Each row is followed by its class.
[  3 -41   8 -19   7  23   4  -3   0  -2 -15   7 -31  -9 -19 -12 -29   9
   1 -21   9 -53   1  -9  -3  38   2  26 -21   3 -17  -9  39  -3] -> A
[ 20  34  13   2   2  -9   6   3  35 -25 -20 -23 -21   6   7   9  -6 -14
 -17   3  10  11   2  24 -15  26  19   9  22   7  -6  45   1   9] -> A
[ 10  29  40 -21   7   3   7  -6   5 -19   5 -37 -29   4  -4   8 -10 -12
   9 -24  20  15  -3  17  -4  18  16   5  34   0  -6  13  -3   1] -> X
[ -4  25  53  36  -9  35  23 -32 -60   4  23  33 -29   8  -9  10 -35  32
 -21 -11   8 -33  -6  -2  17   5  10 -29 -32 -19   3   6 -31  51] -> M
[ 36  18   7  27  16  47   6   0   8  16  -1 -21   4   7 -10  -6 -31 -14
  14  25  13  30  31 -31   8  -2   0  -8 -27   4  20 -30  -2  -6] -> X
[  6  21  13 -12  -1  -4  10  -7   2  11  -7 -24 -25   0  -3   7 -15 -12
  -4 -21  19   8  23  18  -4  12   9  21  16  -2   4   9 -22   8] -> E
[ 44 -20  65 -21   4  52  -8  15  30  14  -1 -44  30   4 -11  -3  -7 -23
  14  13  10  31  26 -41  21  17  -3 -16  14   8   2 -17  -8 -19] -> W
[  4  15  15 -13  13 -30  21  -3   2 -10   5 -15 -22  14  20   2  -5 -14
   9 -10   6  27  28   8   0   3   1 -10   1  -5  -6   4 -39  13] -> M
[ 42  37   1 -12  -6  97  12  16  11   7  -5 -25 -13 -31   1  12 -18 -16
  28   4  14  30 -15 -13   5  12 -15 -42 -11   5   8 -14   1  -2] -> X
[-18 -15 -19 -14 -20  44  10  -7  31  30   7  76  -7 -34   8  16  -9  12
 -31 -19 -35 -47 -15  -1  24  18 -30 -55  21 -17 -46 -30  -7 -12] -> W
[ 21 -54  13  -4   7  25  12   1  22  28   0 -12  39 -10  33   6   7  -7
  20  23  16  39  45 -29   6   2  13 -26 -45   1   5 -37 -34 -18] -> M
[ -2 -55  19   9 -17 -22  30  -8 -39   4  28  13 -41   2  -3  21 -24   9
 -24  -7  31 -52  15  19 -12  11  27  -5 -23  -8   1  -2   4  17] -> F
[-62  25  13  43  -6 -61  13 -20   9 -10 -25  39  13 -18  38 -52  -4 -16
 -12 -46 -50  11  35 -12  47 -26 -22  -1  -4 -22 -25  31  -5  32] -> M
[ 22   6 -15  -5   6  -3  10   7  17  14 -19   7  -5 -27   5  -6  -7   3
   6   6   8   3 -15 -10  13  24 -28 -26 -11   6  23 -14 -17 -11] -> A
[ 22  17   3  -2   7  24   4  16   3  -2  -2  -1  31   4  16   0   9  -3
  26  -3  13  12  11  -9  22   2 -25 -55 -16 -10  -5  17 -26  23] -> P
[-37 -12  62 -17 -19  -6 -12 -17  30 -35 -21  -9 -19 -20  43 -14  29  14
 -18   1 -55   1 -45  -7  71   6 -20 -15 -36  -5 -16 -10  40  22] -> P
[-21 -42  26 -13 -26 -57   8  -5  14  32 -34   4  16  -3  23   1  35 -11
 -18 -43  -3   7  -5 -40  55 -13 -45  65 -15 -11   7  15 -27  22] -> C
[ 11 -12  28 -20 -21 -20  -8  -4 -10 -14  22   9 -42   8 -60 -10  -2 -32
  -8 -34  -7 -40  18 -16  44   4  -5 -15  25 -25 -23 -10  35  26] -> W
[-23  28  36  26 -18   5 -45  -3  43 -39 -50  -5 -23 -19  16   9   9 -10
  -4 -17 -32 -49 -20  24  31  29   8  22 -60  -3  48  20  10  36] -> C
[-44  13  51   3 -55 -10 -10   8 -13  16 -30   7  26 -17   7   5  44 -10
   0 -24 -26 -14 -11  20  36 -19 -17   7   8 -17  13  19 -23  28] -> Z
[ 12 -14  38  31  10 -52  10 -31  13  -2 -14  26 -13  26 -15 -24   4  -4
 -10  -5  17 -51  13   5  -4  38  38  18 -17  -6  -4  19 -22  33] -> C
[-10  21  13 -33   9   6  -1 -12   7 -11   4 -12  -9 -12  -5  19  -7  -3
  -2 -32   9  10  -8  10  -9   2   1   2  19  -9  10  20 -17 -13] -> F
[ 57  -5  18  -1  13  55  31  19   6  19  -6  -5 -24   7  19  -9 -17 -20
  18  33  12  33  43  -5   7  14 -11 -29 -13  -6  10  -4 -35  14] -> P
[-66  -5  -1  -2 -25  21 -23 -29  34  12 -10  18  17 -38  21   1   5  25
 -31   0 -51  -5 -18  32  20   8  11 -22 -10  -9 -29 -19  28 -30] -> P
[ 29  22   0   1   1 -38   4  -8 -14   2  10 -22 -38   1  -8 -11 -15 -15
  15 -39  31 -31  55  30   6  45  21 -16 -35  -5   3  12 -24  61] -> P
[  4  20  30 -12  -1 -10   4   0   8 -16 -11 -20  -8   6  -9   5 -16   1
 -15 -18   8  -3  10   7   5  17  17   6  21  -2  -6  18  -4   3] -> A
[  4 -10  30 -27   8  16  -6 -12  -6  -7   6 -16 -10  11  -4  -1   1  -2
   9 -11  16  10  20  15  -5   6   8  -5  23 -18 -12  25  -5  -5] -> P
[  1   8  43 -26   8  15  16   2   5 -14   1 -13  -6   0   9  11  12 -14
  22 -11  20  35   0  16 -16  10  25  -3  33  -5   1  20 -23  -5] -> X
[-57   4  14  29 -42 -53   4 -20 -25  23 -31  44 -45  11  -6  15  11   3
 -32 -22 -10 -49 -39  21  27  -5 -43  34 -27 -26  14  39   3  39] -> E
[  9  20  35 -13  -2  27   9 -14  -7  11  -2 -34 -24  -9   3  -1 -26 -13
   7 -33  14   9  17  21 -18  10   4  24  27   0  -8  16 -15  -6] -> Z
[ -21 -114    4  -23  -25  -51   25   -4  -57   23   26   13   10  -13
    9   -2   18    6   -1  -34   38  -38   56  -10   14   -4   29   -5
  -29  -28  -16   -1    6   30] -> P
[ 13 -56  66  19 -15 -52  15 -15 -21  -4   1 -10 -76 -29  36  -8 -42  -9
  -4 -88  51 -59  34  31  12  50  -1  30  -6  -9  19  41 -18  41] -> C
[-41 -39  75 -26 -40 -58 -22   2 -24 -23   1  14 -36 -11   9  20  36  14
 -12 -12  -1 -55  -6  35  29  31 -17 -45 -13 -32  26   3 -19  53] -> E
[  8  25  21 -14   6  -9  10  -7   2  -7   8 -29 -25  -3   6   8 -27 -12
   5 -31  20  13  32  22 -15  11   9 -11   5  -2   9  14 -33   1] -> F
[ 45   3   1  -6  10  47  26  36  26   9  -1 -30  24   3  12  -7 -24 -22
  15  24  -4  34  44 -38  22  -8 -12 -31 -28  17  -1 -47 -17  -4] -> F
[ 18  19  54 -20   1  10   7 -24  -3  -1 -11 -36 -29  -1  -2  -6  -9 -10
   4 -34  20 -12   7  22 -16  18  21  34  37  -2 -11  28 -14   4] -> Z
[-14  27  34  -8   9  -2 -17  -3  25 -19  -1 -24   0  14  -6  16  -8 -17
  -4 -15  -4  11   8  17 -10  12  21  17  31   2   2  31  -4 -11] -> W
[ 38 -31   4  12  -8  34  35 -19  -7   4  16   4 -40 -24  21 -23 -14   2
  -8  15  11 -39  -1  -5 -20  39  11 -18 -36  19 -55  -8  32  48] -> Z
[-44  28  -4 -16 -19 -38 -23  14  10 -47 -21  18  -8  -3 -17   2  28 -35
   7 -41 -27 -45  -7   5  16   6  -6 -16 -11 -24  -7  55  29  49] -> W
[-38  -1  38 -81 -46  29  20  34  -2  -7 -21   4  24 -12 -13  13  46 -12
   9 -50 -28  -1 -40 -14  45  -9 -11   2  23 -13 -40   0 -11  23] -> C
[ -6   2  26 -26  13 -12   7 -11  -6   3   3 -12 -19   1  -6   8  -2  -8
   6  -7  17  19   7  16 -19  22  11   1  15 -12   8  15 -31  -7] -> M
[ 10  41  32 -55  18  13   0 -31  -7 -17 -17 -33 -64  17 -17  -1 -16   2
  18 -49  -3   7 -45 -27  55  -7 -53   7 -15 -24   3   0   6  -4] -> P
[ 16 -40 -33 -14  -7  40  -5 -39 -25  47  27  30   6  -5 -31  14   6   8
   7 -46  38 -18  34 -20   6  -3  -3   9 -30 -26 -29   5  -3  21] -> P
[ 47 -20   7  -2  -9  60  25  26  31  21  -5  -7  42  -6  15   5   3 -13
   9  23  19  30  -6 -34  12   4 -20 -41   0   9 -23  -7 -20  -9] -> C
[-33 -31  -5  68 -28  27  -7  20  20   4 -16  67  -4  -9   8   9 -23 -12
 -21  -4 -35 -40  -3  16  42 -25 -27   2  -6 -19   9  -7  30 -20] -> C
[-43 -67  55 -36  -8 -83  -4   7  18 -25 -16   2 -24 -41  46  -2  30 -14
  -4 -64 -22 -26 -19 -19  69  14 -24  35  -8  -6  26   5  18  14] -> W
[ 54  20  26   9  11  70  15  27   2   0  18 -28  -6  -6  -7  11 -15 -23
  31  33  19  60   9 -19  17   1   1 -34 -11  10  36 -36 -10  -4] -> X
[ 33  26  67  -7  14  84  13   7  -3  -2   5 -20   1  -3   5   8 -30   1
  23   5   5  11   3  -5   7  19   2 -43  -6   0   8 -27 -30  -7] -> Z
[  6  23  27  -1 -14  27   1  -4  -1  -2   3 -11  -2   5 -16  10  -8  -5
  -3 -12  15   5  -2  24 -16  12  20   1  27  -1  -8  25 -24   7] -> C
[ 24  15  30  -3  -2  30  11 -17  -2  16   0 -40 -22 -18   5   3 -26 -11
  -1 -17  19  14   8  13  -9   6  12  16  26   2   5   1 -11 -20] -> Z
[-12 -25  -7  13  11 -43  23 -23   5 -23 -23  11 -20  11  19   7 -13  17
 -43  13  11 -43  -3 -17 -18  22  34  19 -47  -7  -9  35  24  25] -> A
[ 43  -1  35  21   1  43  36  20  11 -10 -13  -4   4  21  32   7  -1 -17
  24  30  21  26  19 -10  12 -20   5 -46 -13  -4   6   5 -29   9] -> E
[ 40   8 -22 -10   7  24   5   2  20  27  -1 -14  20 -23  -2  -8   8  -4
  15   7  18  24   0 -17  20  -6 -20 -13  20  13   7 -36 -18 -18] -> E
[ 43  12  -1   6  18  45   4  19  18  -1 -17 -10  12  19   7  -3   1 -19
  37  29  10  15  12 -27   4  -1 -27 -31 -32   0   4  -1 -20   8] -> M
[-10 -55  84 -76  -2   0  15 -33 -12 -11 -17   8 -39  14 -21 -13  12   5
  13 -28  -7 -57 -10 -30  28   6  -3 -23  -3 -46 -32 -37   3 -14] -> Z
[-41  -8   4  25 -26  88 -31  -6  17  17  -1  20  10 -55   7  11  -3   8
   5  14 -32  29 -39  14  14 -11 -20 -11  -9   3  19 -28  40 -44] -> X
[ 13  29  49 -11  -2  22  17  -7  -7  -1  -4 -36 -22   0   4   9 -11 -13
   3 -17  12  12  -2  20  -9   7  19  23  24   3   3  17 -17   2] -> Z
[  0  20  36 -19  10   9   1  -4  -4   5  -4 -31  -9  15 -12   6 -20 -10
   1  -5   7  14  35   6  -7  15  17  14   3  -8   6   0 -31   2] -> M
[-73 -69  78 -57   0 -42 -36   6  17 -16 -19   2 -10   5   7   6  24  18
 -13 -18 -44 -72 -30  18  25  40 -27  51   4  -5 -16 -35  33 -15] -> Z
[ -3  30  17 -11  -3  19   5  -7   4   4   8 -27 -24 -14  -7   7 -18  -9
  -3 -26   5  24  -5  12   4  12   5  23  26   7  -7  -2   9  -5] -> X
[ 14  33  14  -4  12  -3 -13  54  17 -62 -33 -34 -58  16  38 -13 -32 -36
  38 -32   3 -31  24  28   1  15 -79 -16  18  -3  -6  55  15  40] -> E
[-25   7  18  12 -27 -17  -3 -15  34 -31 -45  29 -16  31   8  44  37  -5
 -26  21 -26 -58 -18   1  36 -28  37 -18 -31 -45   9  -2   9   4] -> X
[  0  -5 -46  -6 -52   5  32  -2  13  28  -1  40 -88 -62  24  20 -14  -9
 -24   0 -14 -33 -25  29  18  28 -40 -80 -19 -21 -12 -39   7   6] -> X
[  2  15  33 -18  -4  22   1  -1   2 -23  -8 -24 -30  -1  -5  11 -25  -5
 -14  -8   7  20  15  13 -17  17   9   3  18  -9   0  34   1   5] -> A
[-59   0  42 -11 -37 -33  -7   0  29 -27 -26  -3  30  13  29  28  50   1
 -14  18 -35  10 -11  16  33 -30  25 -35 -17 -21  -2  -6  -9   1] -> E
[-13 -23 -47  40 -14 -50  20 -37 -14  27  14  -6 -44 -30  31  24 -47  21
 -22 -39  38 -56   7  41 -22  14  28  18 -56  16  17 -10   0 -10] -> F
